Here is a tiny trained network, its code and every weight. The questions are about switching its units off for an input and a class, where a switched-off unit gives its printed mean instead of its output.

import numpy as np


def w(rows, s, z=0):
    codes = np.array(rows[::2]) - 128.0
    scale = np.full(codes.shape[1], s)
    scale[-1] = z or s
    return codes * scale


def f(y):
    return np.maximum(y, 0)


def log_softmax(a):
    a = a - a.max(-1, keepdims=True)
    return a - np.log(np.exp(a).sum(-1, keepdims=True))


def net(x, mask):
    res = np.array(x, float).reshape(1, 6) / 4 @ E
    y = f(res @ A[0][:, :-1].T + A[0][:, -1])
    res = res + np.where(mask, y, B[0][:, -1]) @ B[0][:, :-1]
    return log_softmax(res[-1] @ U[:, :-1].T + U[:, -1])


A, B = {}, {}
E = w([
[27,135,195,122,74,105,232,136,189],'x0',
[55,49,180,34,166,189,78,150,71],'x1',
[66,136,76,202,118,195,199,121,1],'x2',
[115,120,202,153,117,70,88,25,84],'x3',
[101,224,111,76,28,60,78,159,60],'x4',
[111,50,14,73,129,6,179,80,121],'x5',
],0.0077)
A[0] = w([
[113,106,166,151,106,98,95,1,97,209],'neuron 1',
[133,90,121,175,148,165,172,109,106,104],'neuron 2',
[173,124,109,155,148,160,74,111,112,101],'neuron 3',
[146,102,141,158,185,169,140,109,185,105],'neuron 4',
[87,154,93,178,99,192,176,122,31,6],'neuron 5',
[168,146,108,154,159,150,83,117,94,102],'neuron 6',
[191,135,192,71,120,110,91,151,218,48],'neuron 7',
[149,181,165,158,118,200,119,200,142,6],'neuron 8',
[143,142,113,138,92,207,124,224,163,106],'neuron 9',
[101,124,200,122,121,201,82,182,108,95],'neuron 10',
[131,115,49,75,150,117,170,201,141,130],'neuron 11',
[146,103,152,128,193,137,129,104,207,134],'neuron 12',
[183,132,85,152,150,155,59,122,65,24],'neuron 13',
[153,188,146,213,117,137,121,150,160,55],'neuron 14',
[154,180,107,188,114,111,143,107,143,56],'neuron 15',
[104,126,120,200,127,175,165,128,70,29],'neuron 16',
[68,148,187,133,109,117,171,130,140,49],'neuron 17',
[65,51,144,39,145,129,109,143,105,85],'neuron 18',
[135,170,233,172,129,147,101,63,103,98],'neuron 19',
[169,178,103,167,120,104,144,121,165,45],'neuron 20',
[139,139,84,109,118,176,145,222,153,79],'neuron 21',
[114,196,120,80,77,115,76,161,126,67],'neuron 22',
[140,147,84,164,98,81,142,89,187,89],'neuron 23',
[150,63,146,173,179,153,162,101,164,74],'neuron 24',
[140,75,129,192,189,165,163,111,147,30],'neuron 25',
[123,215,123,95,89,104,110,162,77,66],'neuron 26',
[144,175,101,183,111,129,137,125,154,50],'neuron 27',
[79,104,158,47,145,180,90,159,85,24],'neuron 28',
[65,149,169,123,89,135,198,145,185,111],'neuron 29',
[70,124,210,153,83,137,214,126,148,135],'neuron 30',
],0.0099,0.002)
B[0] = w([
[225,120,168,35,125,210,226,80,160,241],'neuron 1',
[96,167,145,89,130,69,109,153,81,199],'neuron 2',
[178,95,87,135,105,136,70,152,169,198],'neuron 3',
[104,142,178,126,62,98,125,171,53,219],'neuron 4',
[70,199,157,63,218,70,79,126,166,253],'neuron 5',
[161,110,77,79,102,132,87,178,218,196],'neuron 6',
[44,229,112,68,234,47,60,67,157,248],'neuron 7',
[108,90,2,85,97,109,206,63,68,227],'neuron 8',
[170,126,141,75,114,194,222,71,139,228],'neuron 9',
[75,70,82,192,130,117,132,88,92,247],'neuron 10',
[161,124,128,85,118,197,209,53,117,224],'neuron 11',
[105,161,161,81,117,58,119,170,59,229],'neuron 12',
[191,109,94,131,111,148,70,188,199,222],'neuron 13',
[69,56,109,204,135,123,104,79,96,200],'neuron 14',
[112,88,176,192,158,158,110,106,120,191],'neuron 15',
[57,208,132,55,211,79,70,117,153,218],'neuron 16',
[188,119,122,117,99,143,66,167,180,204],'neuron 17',
[105,69,127,220,143,156,98,90,104,255],'neuron 18',
[153,130,76,58,86,160,214,63,105,222],'neuron 19',
[91,110,179,213,153,192,133,117,109,195],'neuron 20',
[163,174,181,111,151,186,169,131,135,211],'neuron 21',
[124,165,179,132,89,77,151,178,44,210],'neuron 22',
[86,71,113,188,157,157,123,99,119,216],'neuron 23',
[119,142,161,139,63,88,158,194,72,224],'neuron 24',
[128,152,175,131,59,82,128,166,97,220],'neuron 25',
[155,134,203,152,71,74,133,204,38,217],'neuron 26',
[99,104,174,190,154,152,115,97,151,185],'neuron 27',
[121,84,184,219,174,182,101,121,112,240],'neuron 28',
[172,101,83,125,104,146,44,161,190,233],'neuron 29',
[190,103,69,120,109,146,72,181,209,246],'neuron 30',
],0.0069,0.0085)
U = w([
[60,211,135,89,216,66,84,127,152,120],'0',
[116,156,191,149,54,75,141,232,63,89],'1',
[87,78,161,251,166,167,106,100,130,96],'2',
[171,102,58,125,90,137,69,211,218,111],'3',
[97,84,23,116,100,94,188,60,98,254],'4',
[176,158,176,75,127,192,213,82,151,91],'5',
],0.011,0.0053)

Each question gives the input, the list of numbers given to net, and the class t.
The units are the neurons (one row each of A and B). Each row of codes is followed by its name. A weight is (code - 128) times the scale printed after its matrix; where a second scale follows, it is the last column's (A, B and U).
mask holds one flag per neuron, in row order. A switched-off neuron (its flag False) gives its mean, the last column of its row in B, instead of its output. The means were averaged over made-up inputs and are rounded, as every weight is.
A unit's drop is (log p(t) with every unit on - log p(t) with that unit switched off) / (log p(t) with every unit on - log p(t) with every unit switched off).
The circuit of an input: a set's keep is (log p(t) with only the set's units on - log p(t) with every unit switched off) / (log p(t) with every unit on - log p(t) with every unit switched off). Starting from the 12 units with the biggest drops (on a tie, the unit counted first), units are removed one at a time, each time the one whose removal leaves the highest keep (on an exact tie, the one counted first), for as long as the keep stays at least 0.8.
units of the circuit, in order: the units of the circuit, biggest drop first
k most important neurons: the k neurons with the biggest drops, biggest first
input [-4,8,-7,-8,7,7], class 2: units of the circuit, in order => neuron 18; neuron 28
input [-6,4,2,-5,1,-8], class 4: 2 most important neurons => neuron 8; neuron 10
input [8,0,0,6,-6,5], class 3: units of the circuit, in order => neuron 30; neuron 29
input [7,6,6,2,3,-7], class 3: units of the circuit, in order => neuron 30
input [-6,4,-8,8,-6,-4], class 0: 4 most important neurons => neuron 7; neuron 12; neuron 9; neuron 11
input [-2,-4,8,7,3,3], class 0: 2 most important neurons => neuron 5; neuron 16
input [1,0,7,5,-8,4], class 1: 3 most important neurons => neuron 24; neuron 25; neuron 7
input [7,4,-2,-6,-4,-7], class 3: 2 most important neurons => neuron 30; neuron 29
input [1,0,-7,2,-8,6], class 1: units of the circuit, in order => neuron 24; neuron 12
input [6,7,2,7,-4,-8], class 4: units of the circuit, in order => neuron 19; neuron 10
input [-1,-3,-2,6,6,3], class 1: 4 most important neurons => neuron 26; neuron 22; neuron 9; neuron 11
input [-1,6,-8,-7,-3,8], class 0: 2 most important neurons => neuron 7; neuron 8
input [7,-7,-4,-3,3,7], class 2: units of the circuit, in order => neuron 23; neuron 20; neuron 8
input [5,4,4,7,6,2], class 5: units of the circuit, in order => neuron 1
input [-8,-3,5,-1,6,-6], class 3: 3 most important neurons => neuron 13; neuron 6; neuron 3
input [-3,8,-2,-4,2,8], class 2: 3 most important neurons => neuron 18; neuron 28; neuron 8
input [-3,5,-1,-5,5,4], class 1: 3 most important neurons => neuron 22; neuron 1; neuron 26
input [-6,-4,-7,-8,-7,5], class 5: 2 most important neurons => neuron 11; neuron 5
input [-7,4,-1,-8,-3,-7], class 5: 2 most important neurons => neuron 9; neuron 21
input [2,-2,-3,-4,-4,-8], class 4: units of the circuit, in order => neuron 8
input [-4,8,5,-6,3,8], class 2: units of the circuit, in order => neuron 28; neuron 18
input [-8,6,5,5,-7,5], class 3: units of the circuit, in order => neuron 13; neuron 6
input [4,2,0,-1,-1,-5], class 4: units of the circuit, in order => neuron 8; neuron 10
